Below are the code and all the weights of a small trained network. Each question names an input and a target symbol and asks about switching units off, where a switched-off unit gives its printed mean instead of its output.

import numpy as np


def w(rows, s, z=0):
    codes = np.array(rows[::2]) - 128.0
    scale = np.full(codes.shape[1], s)
    scale[-1] = z or s
    return codes * scale


def norm(h):
    return h / np.sqrt((h * h).mean(-1, keepdims=True) + 1e-5)


def f(y):
    return y / 2 * (1 + np.tanh(0.7978845608 * (y + 0.044715 * y**3)))


def softmax(a):
    e = np.exp(a - a.max(-1, keepdims=True))
    return e / e.sum(-1, keepdims=True)


def log_softmax(a):
    a = a - a.max(-1, keepdims=True)
    return a - np.log(np.exp(a).sum(-1, keepdims=True))


def net(x, mask):
    ids = ['ΓΞΠαβδηθμστψ'.index(c) for c in x.split()]
    T = len(ids)
    res = E[ids] + P[:T]
    q, k, v = (norm(res) @ M[0].T for M in (Q, K, V))
    z = softmax(np.where(np.tri(T) > 0, q @ k.T / 2**0.5, -1e9)) @ v
    res = res + np.where(mask[0], z, O[0][:, -1]) @ O[0][:, :-1]
    y = f(norm(res) @ A[0][:, :-1].T + A[0][:, -1])
    res = res + np.where(mask[1:9], y, B[0][:, -1]) @ B[0][:, :-1]
    return log_softmax(norm(res)[-1] @ U[:, :-1].T + U[:, -1])


Q, K, V, O, A, B = {}, {}, {}, {}, {}, {}
E = w([
[150,128,118,100,163],'Γ',
[131,8,174,107,118],'Ξ',
[49,120,113,189,119],'Π',
[140,118,73,130,165],'α',
[119,102,122,153,162],'β',
[98,109,182,129,126],'δ',
[88,99,190,128,119],'η',
[60,133,180,109,156],'θ',
[71,108,193,114,136],'μ',
[98,82,69,158,170],'σ',
[55,123,39,201,126],'τ',
[117,71,176,24,119],'ψ',
],0.016)
P = w([
[134,120,114,99,108],'0',
[95,115,10,92,208],'1',
[151,186,146,124,148],'2',
[109,77,19,82,159],'3',
[202,90,134,161,157],'4',
[88,89,32,74,114],'5',
[128,117,167,129,6],'6',
[122,123,46,71,164],'7',
],0.018)
Q[0] = w([
[108,192,137,86,246],'H0',
[63,170,113,67,78],'H0',
],0.013)
K[0] = w([
[65,147,103,75,69],'H0',
[132,7,79,117,133],'H0',
],0.013)
V[0] = w([
[29,117,146,255,89],'H0',
[238,100,34,137,177],'H0',
],0.0074)
O[0] = w([
[53,80,92,137,141,3],'H0',
[147,152,116,139,250,212],'H0',
],0.023,0.0037)
A[0] = w([
[215,140,79,213,95,236],'N0',
[31,128,167,138,137,229],'N1',
[58,107,134,96,10,194],'N2',
[134,129,189,144,183,2],'N3',
[164,126,198,113,89,98],'N4',
[122,144,86,249,171,84],'N5',
[156,133,193,91,171,253],'N6',
[141,119,96,55,199,211],'N7',
],0.014,0.0031)
B[0] = w([
[103,135,165,50,105,156],'N0',
[172,156,46,107,72,148],'N1',
[124,194,127,217,175,169],'N2',
[148,89,139,226,177,137],'N3',
[78,163,109,130,169,155],'N4',
[149,68,178,96,95,161],'N5',
[130,84,131,78,52,199],'N6',
[123,115,74,252,93,247],'N7',
],0.012,0.014)
U = w([
[239,152,163,133,172,88],'Γ',
[146,59,165,121,94,139],'Ξ',
[45,109,73,133,181,193],'Π',
[232,129,137,163,216,83],'α',
[164,91,154,170,148,69],'β',
[114,149,145,145,100,115],'δ',
[122,167,111,159,103,84],'η',
[122,157,146,162,128,106],'θ',
[118,172,131,169,91,86],'μ',
[147,77,141,167,168,106],'σ',
[187,46,10,113,60,111],'τ',
[153,162,155,25,110,253],'ψ',
],0.011,0.0055)

Each question gives the input, a string of symbols that net reads in full, and the target symbol t.
The units are the heads (2 rows each of Q, K, V and O) and the neurons (one row each of A and B). Each row of codes is followed by its name. A weight is (code - 128) times the scale printed after its matrix; where a second scale follows, it is the last column's (O, A, B and U).
mask holds one flag per unit, heads first, then neurons. A switched-off unit (its flag False) gives its mean, the last column of its rows in O or B, instead of its output. The means were averaged over made-up inputs and are rounded, as every weight is.
A unit's drop is (log p(t) with every unit on - log p(t) with that unit switched off) / (log p(t) with every unit on - log p(t) with every unit switched off).
The circuit of an input: a set's keep is (log p(t) with only the set's units on - log p(t) with every unit switched off) / (log p(t) with every unit on - log p(t) with every unit switched off). Starting from all 9 units, units are removed one at a time, each time the one whose removal leaves the highest keep (on an exact tie, the one counted first), for as long as the keep stays at least 0.8.
circuit, biggest first: the units of the circuit, biggest drop first
top k neurons: the k neurons with the biggest drops, biggest first
drop when u is switched off: that unit's drop, to one decimal
input θ β ψ Ξ Π, target ψ: circuit, biggest first	N0; N7
input ψ τ τ α ψ Ξ μ, target ψ: circuit, biggest first	N7
input Γ Π Π Γ α, target Π: top 3 neurons	N2; N6; N7
input α α τ, target α: circuit, biggest first	H0; N5
input Γ τ α α ψ σ Π, target ψ: circuit, biggest first	H0; N7; N0
input δ α Π τ Γ, target Π: circuit, biggest first	H0; N2
input Γ Γ τ ψ θ, target τ: circuit, biggest first	H0; N1
input ψ μ Ξ τ τ, target Ξ: circuit, biggest first	N5; N0
input τ ψ ψ, target τ: top 2 neurons	N6; N2
input ψ μ β, target ψ: circuit, biggest first	H0; N7
input τ Ξ α, target τ: circuit, biggest first	N1; N5; H0
input Π θ τ Γ, target Π: top 2 neurons	N6; N5
input Γ ψ ψ ψ ψ μ β, target ψ: circuit, biggest first	N7; N0
input α τ ψ, target α: circuit, biggest first	H0
input Ξ θ ψ β μ, target ψ: circuit, biggest first	H0; N7
input α Π Γ α τ τ ψ, target τ: circuit, biggest first	H0; N1
input τ τ ψ μ τ Γ Π, target τ: top 3 neurons	N1; N5; N2
input ψ Γ α α ψ α ψ, target ψ: drop when H0 is switched off	0.4
input Ξ α τ, target Ξ: drop when N0 is switched off	0.3
input τ α τ ψ α Π α, target α: drop when N1 is switched off	0.0
input ψ σ τ β δ, target τ: top 2 neurons	N1; N2
input Γ ψ Γ ψ τ, target Γ: top neuron	N3
